Below is a small trained network, with its code and all its weights. Each question gives an input and a target symbol and asks what happens when units are switched off, that is, made to give their printed mean instead of their output.

import numpy as np


def w(rows, s, z=0):
    codes = np.array(rows[::2]) - 128.0
    scale = np.full(codes.shape[1], s)
    scale[-1] = z or s
    return codes * scale


def f(y):
    return np.maximum(y, 0)


def softmax(a):
    e = np.exp(a - a.max(-1, keepdims=True))
    return e / e.sum(-1, keepdims=True)


def log_softmax(a):
    a = a - a.max(-1, keepdims=True)
    return a - np.log(np.exp(a).sum(-1, keepdims=True))


def net(x, mask):
    ids = ['αγδεζηλμστφψ'.index(c) for c in x.split()]
    T = len(ids)
    res = E[ids] + P[:T]
    u = 0
    for l in range(2):
        r = res
        for j in range(3):
            rows = slice(3 * j, 3 * j + 3)
            q, k, v = (r @ M[l][rows].T for M in (Q, K, V))
            z = softmax(np.where(np.tri(T) > 0, q @ k.T / 3**0.5, -1e9)) @ v
            o = O[l][rows]
            res = res + np.where(mask[u + j], z, o[:, -1]) @ o[:, :-1]
        u += 3
        y = f(res @ A[l][:, :-1].T + A[l][:, -1])
        res = res + np.where(mask[u : u + 8], y, B[l][:, -1]) @ B[l][:, :-1]
        u += 8
    return log_softmax(res[-1] @ U[:, :-1].T + U[:, -1])


Q, K, V, O, A, B = {}, {}, {}, {}, {}, {}
E = w([
[168,138,129,129,43],'α',
[110,230,93,170,61],'γ',
[138,149,249,187,180],'δ',
[134,157,107,134,74],'ε',
[111,171,145,84,96],'ζ',
[87,242,127,81,126],'η',
[136,155,151,70,56],'λ',
[165,135,100,162,69],'μ',
[111,158,133,51,149],'σ',
[133,95,116,88,98],'τ',
[115,150,83,140,113],'φ',
[128,144,118,99,96],'ψ',
],0.014)
P = w([
[95,121,71,179,148],'0',
[245,155,170,124,69],'1',
[200,136,167,115,83],'2',
[167,134,169,108,84],'3',
[140,130,172,113,83],'4',
[123,124,174,119,82],'5',
[103,125,178,119,80],'6',
[90,125,177,126,79],'7',
[74,127,176,127,77],'8',
[67,121,174,137,76],'9',
[57,125,175,134,65],'10',
[41,128,164,146,67],'11',
],0.011)
Q[0] = w([
[161,7,62,121,150],'0.h1',
[92,100,93,102,62],'0.h1',
[164,123,209,175,76],'0.h1',
[122,120,119,113,214],'0.h2',
[170,142,71,159,154],'0.h2',
[129,174,105,114,175],'0.h2',
[125,144,130,142,126],'0.h3',
[131,142,142,162,72],'0.h3',
[173,142,103,121,132],'0.h3',
],0.015)
K[0] = w([
[104,6,67,130,6],'0.h1',
[83,50,104,164,177],'0.h1',
[202,35,255,211,138],'0.h1',
[183,116,120,115,21],'0.h2',
[147,140,169,28,67],'0.h2',
[153,95,127,56,47],'0.h2',
[123,98,116,133,180],'0.h3',
[120,83,144,88,207],'0.h3',
[105,90,77,75,94],'0.h3',
],0.0095)
V[0] = w([
[66,141,89,84,40],'0.h1',
[105,103,146,212,180],'0.h1',
[47,161,143,201,185],'0.h1',
[97,255,129,176,178],'0.h2',
[36,127,60,100,228],'0.h2',
[164,88,46,139,101],'0.h2',
[190,184,75,166,119],'0.h3',
[95,142,88,43,48],'0.h3',
[188,203,36,83,16],'0.h3',
],0.0076)
O[0] = w([
[125,112,160,108,80,108],'0.h1',
[195,117,87,157,157,87],'0.h1',
[234,160,143,172,136,83],'0.h1',
[58,203,132,143,146,221],'0.h2',
[150,148,60,121,194,93],'0.h2',
[172,78,92,209,134,81],'0.h2',
[137,123,151,194,105,127],'0.h3',
[254,170,110,98,79,215],'0.h3',
[239,179,165,174,83,251],'0.h3',
],0.0089,0.0032)
A[0] = w([
[49,188,185,118,75,147],'0.n1',
[157,90,107,48,112,141],'0.n2',
[80,204,111,187,35,176],'0.n3',
[2,120,109,120,166,2],'0.n4',
[186,77,116,149,54,112],'0.n5',
[164,61,77,187,136,130],'0.n6',
[55,96,108,56,73,118],'0.n7',
[66,111,193,43,154,82],'0.n8',
],0.0092,0.0054)
B[0] = w([
[139,50,96,115,173,254],'0.n1',
[88,58,174,126,179,169],'0.n2',
[140,58,211,59,168,247],'0.n3',
[255,149,94,133,107,143],'0.n4',
[66,91,143,87,148,180],'0.n5',
[111,70,63,167,82,135],'0.n6',
[184,178,181,127,157,188],'0.n7',
[83,33,128,102,137,170],'0.n8',
],0.0087,0.011)
Q[1] = w([
[157,165,69,144,120],'1.h1',
[109,156,140,165,143],'1.h1',
[156,166,98,67,117],'1.h1',
[114,127,121,152,88],'1.h2',
[122,227,40,192,39],'1.h2',
[138,162,6,175,62],'1.h2',
[128,83,179,51,143],'1.h3',
[161,147,75,166,81],'1.h3',
[99,86,141,197,168],'1.h3',
],0.012)
K[1] = w([
[136,220,194,122,163],'1.h1',
[163,162,135,139,164],'1.h1',
[145,133,167,83,90],'1.h1',
[176,119,124,116,137],'1.h2',
[176,139,107,3,62],'1.h2',
[227,131,74,77,85],'1.h2',
[72,138,58,158,160],'1.h3',
[129,83,210,101,97],'1.h3',
[177,211,197,159,167],'1.h3',
],0.011)
V[1] = w([
[175,169,193,85,24],'1.h1',
[220,100,113,167,50],'1.h1',
[44,92,43,128,72],'1.h1',
[71,143,112,9,160],'1.h2',
[254,168,204,145,187],'1.h2',
[72,123,168,51,98],'1.h2',
[195,209,58,111,159],'1.h3',
[58,70,157,93,139],'1.h3',
[149,77,158,61,52],'1.h3',
],0.0093)
O[1] = w([
[153,90,153,191,151,106],'1.h1',
[92,96,105,140,178,161],'1.h1',
[71,188,120,123,161,151],'1.h1',
[109,164,248,89,84,68],'1.h2',
[201,157,95,58,158,255],'1.h2',
[149,150,202,154,115,72],'1.h2',
[99,117,130,85,57,100],'1.h3',
[145,178,129,155,171,171],'1.h3',
[121,121,204,164,181,114],'1.h3',
],0.011,0.0069)
A[1] = w([
[188,226,61,108,82,87],'1.n1',
[43,118,137,86,1,108],'1.n2',
[142,135,160,205,167,2],'1.n3',
[128,196,46,110,168,64],'1.n4',
[198,105,91,105,104,61],'1.n5',
[105,221,160,139,62,78],'1.n6',
[47,87,81,142,79,252],'1.n7',
[120,77,160,68,180,83],'1.n8',
],0.0096,0.0041)
B[1] = w([
[162,99,179,242,182,177],'1.n1',
[111,170,48,201,90,187],'1.n2',
[92,191,90,190,2,157],'1.n3',
[174,102,185,133,59,181],'1.n4',
[89,216,151,132,213,211],'1.n5',
[133,9,121,78,56,132],'1.n6',
[146,180,195,37,168,172],'1.n7',
[102,156,53,172,84,255],'1.n8',
],0.0077,0.019)
U = w([
[185,169,139,173,170,146],'α',
[138,88,71,67,154,190],'γ',
[125,235,94,167,111,2],'δ',
[153,164,210,65,107,64],'ε',
[122,130,121,218,123,77],'ζ',
[146,65,194,119,119,141],'η',
[101,77,68,206,146,59],'λ',
[137,3,153,144,125,190],'μ',
[59,189,185,129,166,140],'σ',
[135,41,123,184,125,144],'τ',
[143,165,191,170,109,76],'φ',
[128,101,116,149,45,211],'ψ',
],0.0065,0.0056)

Each question gives the input, a string of symbols that net reads in full, and the target symbol t.
The units are the heads (3 rows each of Q, K, V and O) and the neurons (one row each of A and B). Each row of codes is followed by its name. A weight is (code - 128) times the scale printed after its matrix; where a second scale follows, it is the last column's (O, A, B and U).
mask holds one flag per unit, layer by layer, with each layer's heads first. A switched-off unit (its flag False) gives its mean, the last column of its rows in O or B, instead of its output. The means were averaged over made-up inputs and are rounded, as every weight is.
A unit's drop is (log p(t) with every unit on - log p(t) with that unit switched off) / (log p(t) with every unit on - log p(t) with every unit switched off).
The circuit of an input: a set's keep is (log p(t) with only the set's units on - log p(t) with every unit switched off) / (log p(t) with every unit on - log p(t) with every unit switched off). Starting from the 12 units with the biggest drops (on a tie, the unit counted first), units are removed one at a time, each time the one whose removal leaves the highest keep (on an exact tie, the one counted first), for as long as the keep stays at least 0.8.
units of the circuit, in order: the units of the circuit, biggest drop first
top k neurons: the k neurons with the biggest drops, biggest first
k most important neurons of layer l: the k neurons of layer l with the biggest drops, biggest first
input τ τ γ φ σ τ γ τ ψ φ τ γ, target σ: units of the circuit, in order : (0.h2; 1.h1; 0.n6; 0.n3)
input η τ τ τ σ τ τ τ φ τ ε α, target ε: units of the circuit, in order : (0.n3; 1.h2)
input τ τ ψ τ γ τ τ δ σ δ ψ, target σ: top 2 neurons : (0.n6; 0.n7)
input α τ γ σ η τ τ γ τ τ τ σ, target ζ: 2 most important neurons of layer 1 : (1.n3; 1.n8)
input τ γ δ μ δ, target σ: units of the circuit, in order : (0.h2; 1.h1; 0.n6)
input η ψ η η γ ψ, target ε: units of the circuit, in order : (1.h2; 0.n3)
input τ ε γ, target σ: top neuron : (0.n6)
input γ γ λ τ σ, target α: units of the circuit, in order : (0.n3; 0.h3; 1.h2; 1.h3)
input ψ σ η γ, target μ: top 3 neurons : (0.n1; 0.n3; 1.n5)
input τ φ σ τ δ ψ τ τ τ, target γ: units of the circuit, in order : (0.h1; 1.h2)
input γ τ η α α δ γ, target γ: units of the circuit, in order : (0.h1; 1.h2; 0.n3)
input δ γ σ σ σ σ τ τ σ τ, target γ: units of the circuit, in order : (1.h2; 0.h1)
input δ τ γ, target α: top 3 neurons : (1.n1; 0.n4; 1.n5)
input τ μ δ μ τ τ σ, target α: units of the circuit, in order : (1.h3)
input τ τ δ τ φ, target α: top 3 neurons : (0.n5; 0.n2; 1.n1)
input τ γ σ δ μ τ τ τ ζ α, target α: 2 most important neurons of layer 0 : (0.n2; 0.n5)
input τ σ τ τ η τ ε η τ φ, target σ: units of the circuit, in order : (0.h2; 1.h1; 0.n6; 1.h2)
input τ τ τ τ ζ η ζ, target σ: top 2 neurons : (0.n6; 0.n7)
input σ τ δ δ σ η, target ψ: 3 most important neurons of layer 0 : (0.n3; 0.n8; 0.n7)
input λ τ η, target φ: top 2 neurons : (1.n3; 0.n5)
input σ σ γ, target ψ: top 2 neurons : (0.n3; 1.n2)
input σ τ τ τ δ η δ τ σ φ μ γ, target ψ: 2 most important neurons of layer 1 : (1.n2; 1.n7)
input δ τ λ σ λ φ δ σ τ γ σ, target δ: 2 most important neurons of layer 1 : (1.n2; 1.n5)
input μ τ τ δ η, target α: top neuron : (0.n5)
input τ α δ τ η σ ζ τ φ, target α: 3 most important neurons of layer 0 : (0.n5; 0.n2; 0.n8)
input τ ζ τ τ, target σ: top 3 neurons : (0.n6; 0.n5; 0.n7)
input σ δ σ γ δ γ ζ, target ψ: top 2 neurons : (0.n8; 0.n3)
